(in the rows, 128 means zero)
[116 117 116 157 157 123 127 147 120  91 132 148 132 135 116  98  90 129
 112 176 137 144 103 105 124 133 107 145 120 108 111 124 109 116 103 133
 159  85 132 126 120 132 135 125 153 138 128 124 157 134 115 124 108 129
 125 154 112  84 144 129 140 118 126 127 130 157 104 125 103]	Gizo
[ 82  67 151 148 129 116 148 100 119  88 130 136 114 117 153  88 133 186
 136 153 143  99 125 137  94 118 130 155  86  76 111 170 138 130 134 172
 136 168  78 128 122 119 105 107 107 145 131 119 121 123 154  91  52 116
 174 119 127 131 156 137 125 116 117 145 128 174 123 110  82]	Ruf
[143 103 107 116 127 102 152 121 152 120 132 131  87 156 189  82 110 176
 125 125 121 129 133 134 100 134 122 103 120  74 132 157 124 157 135 129
 142 157  53 147  99 134 115 149 108 138  84 114 141 157 111  84  74  87
 138 108 144 171 147 167 119 109 146 139 101 143 119 109 130]	Bufeg
[214 133 118 116 175 102 154 140 121 144 143 125 131 155 187  71 167 156
  77 170  87 157  97 154 150 104  81 109  95 109  92 170 108  91 130 115
 144 180 102 131 147 163  86 109  77 126  91 187  86 147 122 125 174 130
 123 132 144 153 114 110 111 168 109 194 122 126  88 104 174]	bizo
[127  92 138 122 129 113 141 132 119  78 146 137  95 114 180 107 126 169
 110 168 129 142 118 140 128 143 103 140  99  84 167 154 131  79 128 168
 148 160 128 125 117 129  91 119 102 150 120 112  99 138 124 122  98 133
 152 147 119 112 126 130 191 122 125 164 133 194 117 109 101]	Gizo
[133 107 116 131 158 117 115 128 109 117 135 115  87 145 168 112  90 190
 135 145 104 159 135 147 123 157  97 112 105 124 117 135 123 187 119 163
 153 142 103 144 109 174 104 139 162 146  81 112 189 149 157  95 110 100
 130 129 150 175 146 101 132 130 123 134  96 159  76 116 126]	Gizo
[120 150 119 120 149 113 124 142 146  76 141 140 110 132 170  94  90 160
 129 142 105 141 112 123 132 147 119 113 111 113 115 148 125 144 123 150
 170 137 117 143 122 139  88 126 142 146 113 113 127 132 133 114  61 104
  99 134 112 141 134 148 128 132 131 155 116 161 122 121 107]	Dofa
[152 158 107 122 136 115 130 138 144 107 100 133 124 135 167  75  95 176
 120 126 106 135 109 123 129 149 133 105 116 133 123 134 123 135 125 129
 181 131 125 135 115 119 192 124 139 138 126  92 124 135 116 135  86 116
 136 119 123 165 131 138 144 121 144 140 126 160  99 133 118]	Dofa
[210 149 169 101 160 125 100 135 146 102 147 158  76 109 181 149 125 155
 108 118  84 121 129 157 152 207  59 118  81 157 157 136 111 105 121 194
 170 170 116 143 130 164  82 103 162 140  85  78 187 135 122 156  95 113
 116 140 107 145  90 133 160 123 184 175 133 152  86 110 116]	bizo
[127 135  96 124 106 119 133 127 157 144 113 123 120 136 135 101 111 145
 119 125 133 131 128 132 109 152 124 110 144  95 130 120 126 132 132  91
 133 132  73 158  92 125 131 141 109 120 103 127 130 164  96 126 122 100
 127 118 140 156 148 123 129 130 138 123 110 133 128 126 131]	Bufeg
[130 139  99 109 153 105 138 144  82 124 135 109 151 163 154  90 123 154
 121 194 123 180  72 124 116 147  86 113  94 106 149 135 126 110 105 133
 168 125 163 123 141 130  85 131 139 137 137 146 127 145 136 142 125 176
 134 120 125 115 131 112 120 127 109 149 133 195  81 109 131]	Gizo
[ 99 110 116 116 118 131 139 127 140 118 123 133 170 121 165  76 138 134
 134 160 141 125 116 116  90 140 108 134  99  64 152 162 118  91 121 153
 152 138 111 137 123  93  88 118 134 146 135 116  96 144 102 150  71  42
 160 124 106 109 149 136 130 100 162 131 147 197 138 131 109]	Ruf
[112 170 119 102 130 149 137 140 141 128 125 134 126 113 146 116 121 122
 106 147 128 127 110 125 126 144 103 108 130 108 152 127 129  89 102 122
 152 114 137 133 144 111 137 143 136 131 136 111 122 146 158 163 109 143
 111 127 126 103 115 139 122 120 143 139 133 150 125 125 124]	Dofa
[127 101 130 150 125 118 167 115 131  99 134 126 118 161 162 125  96 172
 131 120 125 139 139 125 107 104 140 100 140  91 125 136 126 136 129 126
 129 150  71 140  96 134 129 129 105 139 136 110 125 136 121  89  92  93
 131 106 127 149 148 120 179 122 134 136 115 112 142 126 139]	Bufeg
[151  96 115 119 144 107 120 132 143  76 138 161 121 141 187  47 108 155
 119 189 129 184  98 114 134 130  98 123  88  79 128 166 113  63 105 151
 179 149  98 134 136 133 102 113 111 149 105 137 116 139 105 125  54 113
 152 135 106 105 169 130 121 129 113 157 130 182 102 108 106]	zik
[129 162 112 125 161 130 127 154 114 116 134 122 118 134 161 116 101 154
 122 159  95 179 122 166 124 137 100  93 101 122 141  75 123 132 125 135
 194 126 133 140 144 148  93 134 161 142 136 128 121 139 146 144 110 165
 113 134 134 130 112 126 119 146 138 158 119 178 106 111 132]	Gizo
[146 117 120 104 142 106 108 132 139 127 141 138 113 125 164 126 123 123
 121 165 131 135 113 141 125 168  82 155  94 115 130 154 102  89 113 144
 163 138 136 124 133 117 102 116  94 152 132 113 133 155  90 149  99 108
 146 142 119 109 121 131 140  95 144 136 148 194 120 114  93]	Ruf
[ 87 106 102 114 125 111 137 123 158  64 138 167 109  94 169 123  84 127
 126 166 125 141 126 110 107 176 104 126 105 116 132 167 138 102 112 130
 151 127 114 149 111 130 131 117  95 165 128 107 135 153 109 118  82 111
 142 137 111 118 131 139 115 128 118 132 104 190 126 113 100]	zik
[ 79  69 117  99 112  98 154 132 125 112 124 164 118 126 129   4 138 133
 121 188 150 131 115 138 127 141  90 174 104 114 104 195 161 105  91  94
 122 128  96 115 143 125 133  98 100 158 171 157 133 141 117 110 121 104
 131 153 140  82 116 134 101 142 131 133  97 186  97 108 122]	zik
[195 101 180  97 146  79 136 147 112 160 143 163 138 108 162  26 233 156
 100 198 107 133 112 151 174 153  59 175  83 153  72 206 121  81 116 110
 128 158 144  82 190 145  69  88  84 142 132 220  96 132 119 114 206 152
 129 170 136 108  85 115 119 161  97 165 113 190  62 107 181]	bizo
[109 160  93  91 147  87 119 158 118 130 120 162 132 111 157  64 144 107
 125 172  99 132 121 105 129 188  79 140 110 160 129 191 136 105 125  87
 143 118 155 109 147 125  91 140 123 164 147 160 127 155 139 128 126 124
 131 161 109  95  95 117  89 134 139  98 100 213 123  73 149]	bizo
[109 114 127 111  60 116 143 107 137 125 146  96 117 127 175  77 138 209
 127 129 129 106 140 146 108 129 126 113 113  79 134 176 140 121 135 129
 132 172  78 141 100 107 137 106  94 136 120 108 107 149  89 119  82  90
 151 110 159 153 118 133 119 128 128 160 107 149 127 138  92]	Ruf
[146 138 109 117 146 119 128 129 145  90 137 138 106 130 168 102 103 148
 121 142 123 141 106 122 100 169 209 106 120 115 132 141 120 116 126 136
 157 122 111 137 117 132 124 120 136 195 129 116 131 156 120 134  86 118
 121 136 131 127 123 150 121 128 145 151 125 154 122 127 110]	Dofa
[122 165 114  97 144 125 123 146 145 102 105 143 125 130 162  94 128 131
 125 139 115 140 140 114 132 145 104  98 109 121 149 139 131 116  95 138
 156 116  84 134 144 121 116 122 134 125 115 117 124 148 116 136  98  98
 123 128 123 104 118 135 116 123 140 145 130 169 127 115 113]	Dofa
[119 136 153 106 132 101 107 125 122 106 145 153 126  93 156 101 176 137
 118 166 100 135 108 140 135 162  91 132  53 155 135 188 130  93 103 155
 148 143 162 113 163 133 109 112 104 148 138 139  86 132 115 123 118 146
 170 150 116  91  92 132 106 139 126 155 126 195 126 121 107]	bizo
[127 111 149 130 118 125 158  86 116 133 107 111  98 133 192 119 101 194
 130 126 123 145 137 140  61 135 129 111 107  47 157 160 127 130 149 119
 140 171  82 137  86 121  92 110  85 136 116  79  94 180 124 111  93  91
 135 103 100 171 161 122 105 121 134 138  97 165 130 118 114]	Ruf
[146 164 103 110 129 109 147 143 156 122 118 128 130 129 157 105  98 128
 118 117 120 138 113  70 128 144  99 107 121 114 139 121 112 112 122 114
 164 126 115 114 129 122 129 131 134 126 139 124 130 155 133 155 109 108
 113 133 128 117 143 141 140 130 142 150 137 159 109 126 123]	Dofa
[ 80 110  95 119 115  98 149 126 105  98 117 151 120 131 156  93  75 166
 129 170 119 199 139 126  89 146  98 102 125  87 127 156 145 161 111  60
 139 109 104 149  94 141 103 133 123 165 116 114 143 164 171 108 111 126
 128 141 133 138 161 108  87 158 122 124  87 200  89  92 140]	bizo
[140 105 109 129 115 121 146 115 163 113 137 116  94 149 192  94 104 184
 128 119 131 118 132 135 102 112 127 101 129  80 123 165 130 146 144 129
 140 171  43 157  77 136 127 107 101 137  88 103 137 165 105  95  78  72
 147 108 129 179 158 129 120 127 153 138 106 124 130 115 132]	Bufeg
[132 172  96 101 156 126 123 140 158  97 141 121 137 134 151  79 128 137
 122 140 114 129 115 118 131 161 105 117 102 140 153 132 106  93 129 139
 178 121 137 119 123 105 126 139 159 133 131 127 131 143 118 160  93 113
 114 134 115  95  95 160 135 115 150 154 128 152 114 136 115]	Gizo
[158 118 111 115 117 109 130 158 147 153 109 139 139 111 156  76 133 135
 105 167 137 105 125 142 133 148  94 131 130 126 100 177 131 116 107 124
 122 135  86 119 119 136 147 111 120 141  83 121 149 141 115 142 147 107
 114 134 130 133 127 167 113 143 131 121 116 125 110 116 148]	zik
[152 154 113  89 144 112 136 147 145 125 121 123 109 145 165 102 109 164
  94 157 125 154 108 171 120 181  58 123 104 118 139 151 120 104  94 138
 175 140  97 136  53 134 101 114 143 159  42 114 145 168 136 147 122 108
 118 185 133 119 113 127 117 120 140 149 123 184  75  86 126]	Gizo
[109  57 159 171 120 131 116 100 133  64 141 164 125 118 154 124 131 131
 167 126 145 104 143 121 134  91 166 156 116  90 107 144 147 124 132 171
 124 161  85 119 136 137 106 125  88 131 133 134  88  90 101  65  76 119
 159 110 119 150 189 147 140 125 131 130 123 132 152 137 104]	Ruf
[ 88 103 146 117  99 116 132 116 131 104 128 150 128 105 141  83 142 110
 121 129 130 109 131 116 127 126 119 125 112 124 112 166 132  98 126 131
 125 150 113  92 134 115 140 121  94 131 133 137  97 132  88 114 110 132
 122 136 130 116 114 146 114 130 132 149 107 132 140 142 104]	zik
[143 132 112  62 144 104  95 131 108 194 114 138 126 107 135  96 192 107
 124 145 127 128  94 146 117 200  64 164  98 172 142 156 119 107 119  99
 125 132 163  96 148 119  94 135 131 150 143 141 139 148 129 152 178 118
 133 163 111 115  52 109 117 129 122 119 149 192 103 103 142]	bizo
[128 148 148 104 118 135 132 121 136 102 116 134 107 118 153 135 108 136
 118 137 127 131 129 142 114 173  93 132  84 129 152 129 124  81 114 192
 147 139 126 131 123 117 116 113 111 140 124  90 126 155 144 149 108 127
 125 155  98 116 106 141 131 123 117 144 133 171 111 136  93]	Gizo
[169 103 123 131 153 108 126 137 130 108 140 119 121 139 163  88 143 180
 111 163 118 127 110 163 146 133  89 121  86 112 138 125 114 122 121 191
 155 168 113 123 152 141  93 108 129 133 115 135 139 129 154 125 144 131
 120 134 153 128 130 129 139 137 110 163 103 160  71 101 133]	Gizo
[120 153 124 106 136 121 152 137 111 133 131 101 153 136 130  91 140 153
 112 149 123 159 100 121 119 115  82 109 106 101 142 119 119  83 127 134
 161 118 150 126 144 123 109 124 121 120 138 148  82 140 147 163 146 158
 127 136 141  96 138 107 115 124 116 162 145 164  97 117 133]	Ruf
[142  88 126 113 144 123 107 125 149 123 141 149 102 106 157  67 155 145
 121 156 158  86 108 135 119 149 101 164  71 114 146 177 121  87 118 187
 164 175  86 111 124 102 104 105 139 144 112 125 145 124  83 135  84  65
 160 124  98 114 120 135 152 102 149 134 134 184 118 120  63]	Ruf
[136 102 130 163 131 115 128 127 143  64 145 125 100 168 172 122  78 171
 142 110  94 213 146 128 112 105 143  94 128  76  99 143 123 187 139 146
 131 166  55 143  94 155 113 109  99 131  87  97 108 127 119  57  37  81
 147  95 143 186 176 135 120 141 140 144  98 129 125 111 121]	Bufeg
[146 108 127 110 148 147 118 112 133 140 132 124 122 122 131 111 143 144
 121 142 130 117 113   4 132 131 116 132  92  91 149 107 124 101 119 155
 136 147 115 122 131 120 134 109 135 123 128 115 117 134 109 148 137 112
 138 125 119 114 116 140 137 113 131 152 144 133 113 139 105]	Gizo
[138 130 118 116 118 124 151 123 151 129 127 114 110 166 169 113 113 160
 146 123 122 127 125 126 123 149 127 104 135  87 122 131 111 143 131 129
 143 161  72 146 110 138 130 117 104 118  92  99  90 148 114 124  85  99
 141 126 144 158 151 132 117 130 143 132 129 125 125 124 118]	Bufeg
---
[152 120 131 131 139 165 147 198 110 134 124 104 143 148 134 120 144 130
 130 137 125 144 132 143 135 121 125 129 118 114 140 129 146 133 137 148
 139 131  99 102 129 121 137 126 137 121 119 115 118 140 131 139 122 121
 129 139  99 114 169 123  96 126 122 144 125 127 146 130 140]	lizef
[155 133 145 131 110 155 127 245 127 119 137  80 128 155 145 109 137 135
 136 131 129 124 125  99 140 130 127 129 111 120 138 159 137  94 136 161
 143 164  95 105 131 122 115 131 143 123  65 105 124 135 125 130 127 102
 138 154 125 118 157 148 106 129 116 114 127 132 178 135 174]	Lur
[118 123 131 147 144 127 134 203 120 132 130 104 116 110 142 146 117 129
 157 151 101 117 115 118 130 112 105 122 129 129 133 118  92 114 121 147
 162 200 120 131 129 128  95 100 133 130 129 138 134 125 129 127 126 109
 131 130 100 125 176 142 129 122 107 112 111 151 152 141 132]	dako
[153 133 144 132 113 159 127 241 124 116 133  89 133 159 140 107 137 135
 132 127 131 128 125 113 104 132 121 131 112 115 142 157 152 100 137 155
 133 148  95  98 135 121 129 135 142 120  73 102 117 137 121 131 121 107
 137 152 124 114 153 145  98 134 117 130 132 132 157 135 167]	Lur
[ 94 132 150 141  85 161 123 245 119 109 143  62 124 173 117 100 141 140
 152 123 131 144 101 140 158 127  92 139  97 111 137 173 142  76 138 207
 143 202 101  37 114 125 111 142 167 122  59 104 122 130 104 141 115  85
 132 159 151 120 184 165  73 142  91 149 129 147 147 149 195]	Lur
[175 134 144 126 114 129 122 245 133 122 134  97 128 148 153 101 132 128
 136 131 130 111 142  79 140 136 152 138 111 124 141 182 144  82 136 132
 137 159  95 122 128 129 136 122 149 122  56 110 124 134 119 131 122 111
 133 156 136 127 180 149 111 134 103 117 123 132 159 132 170]	Lur
[164 140 127 117 125 113 110 129 139 134 128 133 133 128 148 118 128 128
 113 121 140 112 143  88 120 137 153 133 133 131 128 141 140 114 136  95
 137 106 119 162 132 134 138 129 122 123  98 118 127 134 123 112 130 134
 131 133 136 130  98 127 151 130 129 114 131 114 135 122 141]	Lur
[134 131 157 139  96 183 139 245 122  96 146  55 120 183 138  93 140 140
 146 142 130 136 111 126 155 131 108 138 102 109 141 175 141  85 137 199
 152 193  89  60 136 123 111 144 164 120  54  95 121 149 113 134 116  87
 137 164 131 114 180 163  74 134 109 136 126 142 171 141 194]	Lur
[159 122 138 139 135 165 150 222 111 135 127  84 139 145 140 121 134 129
 133 140 132 135 132 132 134 125 130 125 119 115 144 139 131 126 134 154
 144 141  96 103 129 112 123 131 134 123 118 112 121 136 126 125 123 113
 128 144  96 130 167 138  94 128 118 118 121 136 168 131 145]	lizef
[138 131 149 134 103 154 133 245 120 107 138  68 129 175 143  98 134 135
 141 134 131 129 111 112 149 128 116 136 105 114 142 170 149  81 141 200
 147 188  87  74 127 125 120 135 160 120  52 102 125 142 114 130 117  91
 134 162 133 119 179 163  88 135 109 138 126 139 160 137 185]	Lur
[186 122 130 126 146 151 141 170 129 141 123 108 139 138 153 123 134 144
 119 140 128 119 148 110 118 132 158 127 128 119 135 132 136 136 141 112
 135 100 105 161 131 117 131 133 117 119 111 116 118 140 141 116 130 133
 128 136  91 116 128 124 124 125 130 112 123 121 154 126 130]	lizef
[151 139 152 125 104 137 116 227  76 116 129  82 143 156 150 109 132 132
 133 130 136 108 124  86 132 137 133 132 112 120 140 157 124  93 135 147
 143 159 107 108 130 130 113 140 144 133  67 100 123 138 120 117 123 103
 133 151 124 123 133 144 122 138 123  98 120 138 174 137 166]	Lur
[128 115 123 134 145 128 143 200 120 143 142 132 118 111 136 136 108 126
 163 147 107 132 113 139 136 113 104 127 133 131 133 109 106 125 121 146
 150 186 123 127 115 125 120 102 133 135 135 152 132 127 126 144 122 124
 129 131 116 131 202 140 132 123 108 120 108 143 142 127 120]	dako
[121 115 126 134 149 132 139 222 120 139 132 122 113 112 132 141 119 126
 150 145 109 131 118 139 145 113  99 127 133 132 136 114 104 127 126 152
 149 198 120 117 126 120 118  92 136 133 131 147 133 124 133 158 122 113
 123 136 116 130 211 146 118 128 103 127 111 149 142 125 127]	dako
[218 146 133  97 137  79  95  29 156 134 118 177 145  95 156 128 132 112
  84 117 152  89 170  36  99 150 199 128 151 141 117 123 142 124 133  12
 100  33 127 238 117 138 157 123  93 122 108 137 124 137 140  98 144 160
 133 116 128 142  39  97 201 121 148  91 138  98 125 114 104]	Lur
[168 140 148 120 109 135 123 219 134 120 132  95 132 169 144 105 140 132
 125 126 141 121 127  93 134 141 138 133 116 111 137 159 153  95 140 135
 131 138  98 113 133 126 132 145 143 119  60 100 131 134 120 129 125 114
 135 152 133 122 129 144 115 132 121 125 134 120 152 135 169]	Lur
[136 131 125 128 149 130 135 202 122 138 132 124 120 116 136 131 115 124
 151 137 122 125 118 127 132 115 109 128 134 131 137 115 120 120 122 133
 139 166 121 136 127 128 124 102 131 129 125 153 131 128 128 137 121 124
 127 127 119 130 186 139 127 123 113 119 110 137 141 125 128]	dako
[172 129 134 128 133 161 137 206 120 137 126  81 133 151 155 121 140 142
 119 137 126 119 137 109 129 131 148 127 120 119 135 147 131 119 141 137
 145 125 100 121 130 121 119 132 126 120  91 105 120 136 135 124 127 114
 128 148 102 113 141 126 105 121 126 106 119 131 177 130 153]	lizef
[154 138 144 122 109 139 122 196 129 123 137 105 130 154 142 112 138 130
 124 126 138 120 132  96 132 134 153 132 112 127 129 154 140  98 134 142
 136 139 108 118 127 131 129 133 144 125  79 107 118 134 131 122 126 112
 133 146 137 127 131 141 104 135 123 138 126 125 151 134 156]	Lur
[101 110 119 138 163 128 141 239 111 141 134 135 107 105 131 139 112 128
 177 149 101 142  96 166 152 103  87 125 134 127 136 103 120 127 115 154
 143 212 121 111 134 129 123  86 143 141 142 162 140 122 118 158 118 121
 127 133 127 146 245 151 113 125  84 142 102 152 127 127 133]	dako
[171 129 147 125 109 153 127 229 130 122 129  96 139 158 144 105 143 136
 119 126 138 121 137  96 133 138 153 132 118 117 144 153 144 101 144 135
 130 127  89 119 130 122 130 145 141 118  63 100 118 137 126 122 125 112
 143 147 125 119 128 142 115 129 126 121 134 127 164 135 173]	Lur
[171 131 150 123 139 158 139 173 120 159 124 104 135 136 148 128 133 134
 121 133 126 122 142 114 123 126 154 117 127 121 139 133 131 127 139 121
 138 108 103 136 133 123 128 127 119 128 120 121 120 137 132 122 123 129
 131 132  93 120 128 124 117 119 130 114 125 122 159 133 135]	lizef
[173 141 144 118 110 122 102 190 137 122 132 108 133 141 153 108 138 129
 123 134 140 104 149  74 122 144 150 133 120 127 134 155 142  85 133 107
 129 124 108 149 130 131 133 127 142 118  65 108 128 133 137 113 128 120
 136 144 133 129 114 132 145 134 130 105 133 120 154 130 153]	Lur
[198 125 133 121 150 156 157 183 121 139 118 106 135 127 159 126 134 134
 120 137 127 118 151 101 119 135 146 131 124 118 142 129 136 137 137 110
 137 104  96 151 136 122 139 125 113 116 113 113 122 142 137 118 130 124
 131 132  87 117 135 118 131 117 127 108 122 124 162 128 131]	lizef
[150 124 142 140 129 176 151 243 114 125 134  74 127 159 136 121 132 116
 133 142 120 137 121 140 141 120 113 134 111 113 139 145 123 120 140 183
 149 165 100  80 132 117 116 135 142 122 104 112 121 132 126 133 118 109
 132 145 104 111 173 143  81 126 120 125 123 143 167 137 160]	lizef
